Below are the code and all the weights of a small trained network. Each question names an input and a target symbol and asks about switching units off, where a switched-off unit gives its printed mean instead of its output.

import numpy as np


def w(rows, s, z=0):
    codes = np.array(rows[::2]) - 128.0
    scale = np.full(codes.shape[1], s)
    scale[-1] = z or s
    return codes * scale


def f(y):
    return np.maximum(y, 0)


def softmax(a):
    e = np.exp(a - a.max(-1, keepdims=True))
    return e / e.sum(-1, keepdims=True)


def log_softmax(a):
    a = a - a.max(-1, keepdims=True)
    return a - np.log(np.exp(a).sum(-1, keepdims=True))


def net(x, mask):
    ids = ['ΠΣΨΩαβζηθξτφ'.index(c) for c in x.split()]
    T = len(ids)
    res = E[ids] + P[:T]
    r = res
    for j in range(3):
        rows = slice(2 * j, 2 * j + 2)
        q, k, v = (r @ M[0][rows].T for M in (Q, K, V))
        z = softmax(np.where(np.tri(T) > 0, q @ k.T / 2**0.5, -1e9)) @ v
        o = O[0][rows]
        res = res + np.where(mask[j], z, o[:, -1]) @ o[:, :-1]
    y = f(res @ A[0][:, :-1].T + A[0][:, -1])
    res = res + np.where(mask[3:7], y, B[0][:, -1]) @ B[0][:, :-1]
    return log_softmax(res[-1] @ U[:, :-1].T + U[:, -1])


Q, K, V, O, A, B = {}, {}, {}, {}, {}, {}
E = w([
[136,38,118,126,91,134],'Π',
[65,149,245,136,128,72],'Σ',
[107,48,116,149,162,209],'Ψ',
[77,138,182,108,152,157],'Ω',
[96,60,239,159,88,172],'α',
[60,98,195,180,154,128],'β',
[56,34,220,189,164,126],'ζ',
[115,89,234,94,77,205],'η',
[42,111,93,131,210,176],'θ',
[118,180,166,38,99,251],'ξ',
[100,134,84,145,39,70],'τ',
[50,100,70,129,147,84],'φ',
],0.016)
P = w([
[225,232,105,210,202,110],'0',
[165,180,69,140,133,148],'1',
[111,177,79,113,87,152],'2',
[62,116,57,84,91,118],'3',
[33,75,38,50,78,109],'4',
[1,79,98,45,63,66],'5',
],0.0083)
Q[0] = w([
[224,103,169,134,160,124],'head 1',
[32,52,158,153,91,168],'head 1',
[93,185,136,207,109,217],'head 2',
[27,65,122,94,77,125],'head 2',
[188,130,25,145,157,109],'head 3',
[200,118,128,148,254,93],'head 3',
],0.0089)
K[0] = w([
[172,178,116,138,189,95],'head 1',
[63,116,146,50,147,134],'head 1',
[181,151,59,100,101,92],'head 2',
[29,130,83,58,40,119],'head 2',
[148,186,188,189,126,110],'head 3',
[254,166,163,84,196,117],'head 3',
],0.0096)
V[0] = w([
[145,42,72,213,159,206],'head 1',
[194,128,52,76,58,210],'head 1',
[184,51,255,57,93,219],'head 2',
[162,71,161,99,27,49],'head 2',
[142,98,193,176,105,111],'head 3',
[59,156,203,169,237,193],'head 3',
],0.0089)
O[0] = w([
[62,201,251,120,112,104,188],'head 1',
[150,148,144,129,156,71,69],'head 1',
[61,152,83,170,158,84,173],'head 2',
[121,152,155,159,158,182,118],'head 2',
[104,168,148,186,100,189,147],'head 3',
[108,152,108,141,77,118,251],'head 3',
],0.013,0.0025)
A[0] = w([
[210,134,136,138,94,88,101],'neuron 1',
[210,159,166,142,187,186,2],'neuron 2',
[111,124,87,254,163,54,107],'neuron 3',
[129,128,93,118,126,64,71],'neuron 4',
],0.0094,0.0053)
B[0] = w([
[21,163,220,87,144,250,153],'neuron 1',
[96,203,70,128,76,91,150],'neuron 2',
[204,254,102,81,92,148,254],'neuron 3',
[241,99,170,156,67,183,193],'neuron 4',
],0.0087,0.0037)
U = w([
[233,139,165,161,162,81,194],'Π',
[153,68,61,179,127,246,112],'Σ',
[119,144,227,115,253,139,190],'Ψ',
[126,66,119,141,131,117,213],'Ω',
[82,153,153,113,82,203,36],'α',
[137,146,163,90,93,201,255],'β',
[59,107,147,130,56,191,33],'ζ',
[100,186,123,126,158,186,73],'η',
[46,133,179,16,45,81,7],'θ',
[137,184,78,86,159,111,140],'ξ',
[194,117,205,54,142,251,89],'τ',
[151,66,188,18,26,134,54],'φ',
],0.0064,0.0088)

Each question gives the input, a string of symbols that net reads in full, and the target symbol t.
The units are the heads (2 rows each of Q, K, V and O) and the neurons (one row each of A and B). Each row of codes is followed by its name. A weight is (code - 128) times the scale printed after its matrix; where a second scale follows, it is the last column's (O, A, B and U).
mask holds one flag per unit, heads first, then neurons. A switched-off unit (its flag False) gives its mean, the last column of its rows in O or B, instead of its output. The means were averaged over made-up inputs and are rounded, as every weight is.
A unit's drop is (log p(t) with every unit on - log p(t) with that unit switched off) / (log p(t) with every unit on - log p(t) with every unit switched off).
The circuit of an input: a set's keep is (log p(t) with only the set's units on - log p(t) with every unit switched off) / (log p(t) with every unit on - log p(t) with every unit switched off). Starting from all 7 units, units are removed one at a time, each time the one whose removal leaves the highest keep (on an exact tie, the one counted first), for as long as the keep stays at least 0.8.
circuit, biggest first: the units of the circuit, biggest drop first
which heads matter: for each layer, one digit per head in row order, 1 if its drop is at least 0.15 and else 0, layers parted by /
drop of u: that unit's drop, to one decimal
input Ω Π Π α ξ Ψ, target ξ: which heads matter	110
input Π ξ θ Ψ ζ θ, target θ: which heads matter	111
input ξ ζ Π Ψ Π Σ, target Ψ: circuit, biggest first	[head 3]
input Σ ζ Ω ξ ζ, target ξ: circuit, biggest first	[neuron 3; head 2]
input η Π Π ξ Π, target Π: circuit, biggest first	[head 1; head 2; neuron 4; neuron 3]
input Π Π Ψ, target Ψ: circuit, biggest first	[head 1; head 3]
input Π Ψ Σ Σ Π, target Σ: circuit, biggest first	[head 1; head 2]
input τ ξ α ξ β, target ξ: circuit, biggest first	[neuron 3; head 2]
input τ Π Π, target Ψ: which heads matter	101
input Π α Ψ θ, target θ: circuit, biggest first	[head 1; head 2]
input Σ Σ β, target Σ: which heads matter	100
input ζ Π Π Ψ Ψ, target Ψ: which heads matter	100
input Ψ ξ Π, target Π: which heads matter	110
input ξ Ω η Ψ θ φ, target φ: circuit, biggest first	[head 2]
input Ψ Σ η Σ Σ Π, target Σ: drop of head 1	0.7
input Π Π Π, target Ψ: drop of head 2	0.1
input Π Σ Σ, target Σ: drop of head 2	0.0
